Questions about the grid below. Indices start at 0.
1) Report the bottom-right entry.
2) Report the largest entry.
3) Report the entry just left of 3505.
4) Report the entry directly below the largest entry.
5) Report the entry at row 0, column 1.
6) Report the entry in the top-right corner.
3423	4816	4117	3036	7811	4164	4172
5303	3157	3505	4293	5391	4655	4286
1) 4286
2) 7811
3) 3157
4) 5391
5) 4816
6) 4172

a = [4968, 6517, 6558, 4752, 7191, 5577, 7710, 6174, 1729, 6759, 8148, 6878]
What is the largest entry?
A: 8148
The entry just left of 6558: 6517
The entry just left of 6517: 4968
The entry just left of the largest entry is 6759

Read these off the matrix that follows.
1) The last entry, reading row by row?
2) The entry just left of 63?
3) The entry directly below 30?
4) The last entry in the row that holds the smallest entry?
5) The third-last entry, reading row by row?
6) The entry in the bottom-left corner?
7) The top-left entry?
8) The entry directly above 21?
[[ -4 -24 -24 -28  -9   6   9]
 [-32  29 -25  30 -43   0  -8]
 [ 44 -51  11  32  38  -1  20]
 [-25  13 -25 -13  -8  10  18]
 [ -1  82  15 -14  -3 -15  23]
 [-11 -14  21 -26 -28  19  -1]
 [-40  -2  13  63 -18  -5 -20]
 [-11  14 -14  -6 -35  -2 -44]
 [ -2 -32  41  33  26  10  -3]]
1) -3
2) 13
3) 32
4) 20
5) 26
6) -2
7) -4
8) 15

data =
15.11	5.22	11.27	-6.39	-13.84	16.48
10.87	-7.17	-5.13	19.83	0.36	16.08
-11.55	13.79	12.13	14.96	0.43	-10.28
3.45	20.19	15.56	4.61	26.58	-18.75
-1.83	11.18	1.09	-16.87	13.36	-2.86
12.50	27.50	-3.11	-1.12	18.52	-10.87
-5.93	18.19	21.42	-12.16	-12.83	24.49
-8.16	11.84	27.46	20.30	16.56	1.38
Indices start at 0.
The entry in the bottom-right corner is 1.38
The entry in row 2 and column 0: -11.55
The entry at row 0, column 1: 5.22
The top-right entry is 16.48
The entry in row 0 and column 0 is 15.11
Give the entry in row 1 and column 0.
Answer: 10.87
The entry just left of 26.58 is 4.61
The bottom-left entry -> -8.16
The entry just left of 16.48 is -13.84
The entry just left of -10.28 is 0.43
Give the entry directly below the largest entry.
Answer: 18.19
The entry directly above -10.28: 16.08
The entry directly above 20.30: -12.16
The entry directly below 13.36: 18.52
The entry just right of 19.83: 0.36
Give the entry in row 0 and column 2.
Answer: 11.27
Give the entry directly above 18.52.
Answer: 13.36
The entry directly above -2.86 -> -18.75
The entry directly above -5.93 is 12.50
Give the entry just right of the largest entry.
Answer: -3.11
The entry at row 1, column 1 is -7.17
The entry just left of 18.52: -1.12
The entry just right of 11.84: 27.46
Give the entry just right of 0.43.
Answer: -10.28
Give the bottom entry of the column that holds the largest entry.
Answer: 11.84
Give the entry just right of 11.18.
Answer: 1.09
The maximum -> 27.50
Give the entry directly below 18.52.
Answer: -12.83
Give the entry just right of 4.61.
Answer: 26.58

Read these off the matrix that follows.
1) The first entry of the smallest entry's row?
2) The top entry of the column that holds the largest entry?
3) The 2nd smallest entry?
4) The entry in the bottom-left corner?
5) The entry directly below the smallest entry?
6) The entry just left of 21?
7) The smallest entry in the last row?
8) The entry in the top-right corner?
[[ -8 -14 -14 -43 -42 -33  22 -37 -34  21 -37 -48   0]
 [102  44  52  46  -9 -40  24 -20 -26  22  40  24  98]
 [-20 -78   8 -38 -30 -30 -42 -26 -28 -44 -50 -41  -5]
 [ 27 -48  43  14  25   5 -46  22  15 -47  19  13  32]
 [-22  -8   4 -36 -54 -70  -6 -57 -60  -8 -50 -41  -8]
 [  4   3  53  41   8 -32 -34  -4 -14 -34  10  34   9]
 [-11  -2 -38 -45 -28   2  34 -18 -11  33 -30 -44  -9]
 [-13  -5 -41 -49 -26  11  32 -14  -6  32 -33 -47  -9]
 [ 62 -38  19   4  36  45 -21  41  42 -22  35  10  65]
 [ 84 -28  18  11  31  28  -5  32  32  -6  47  12  86]
 [ 26 -35  28  24  45  47 -46  46  44 -45  35  31  24]
 [ 14  -5   6  33  53  64 -24  54  56 -22  41  41   4]]
1) -20
2) -8
3) -70
4) 14
5) -48
6) -34
7) -24
8) 0
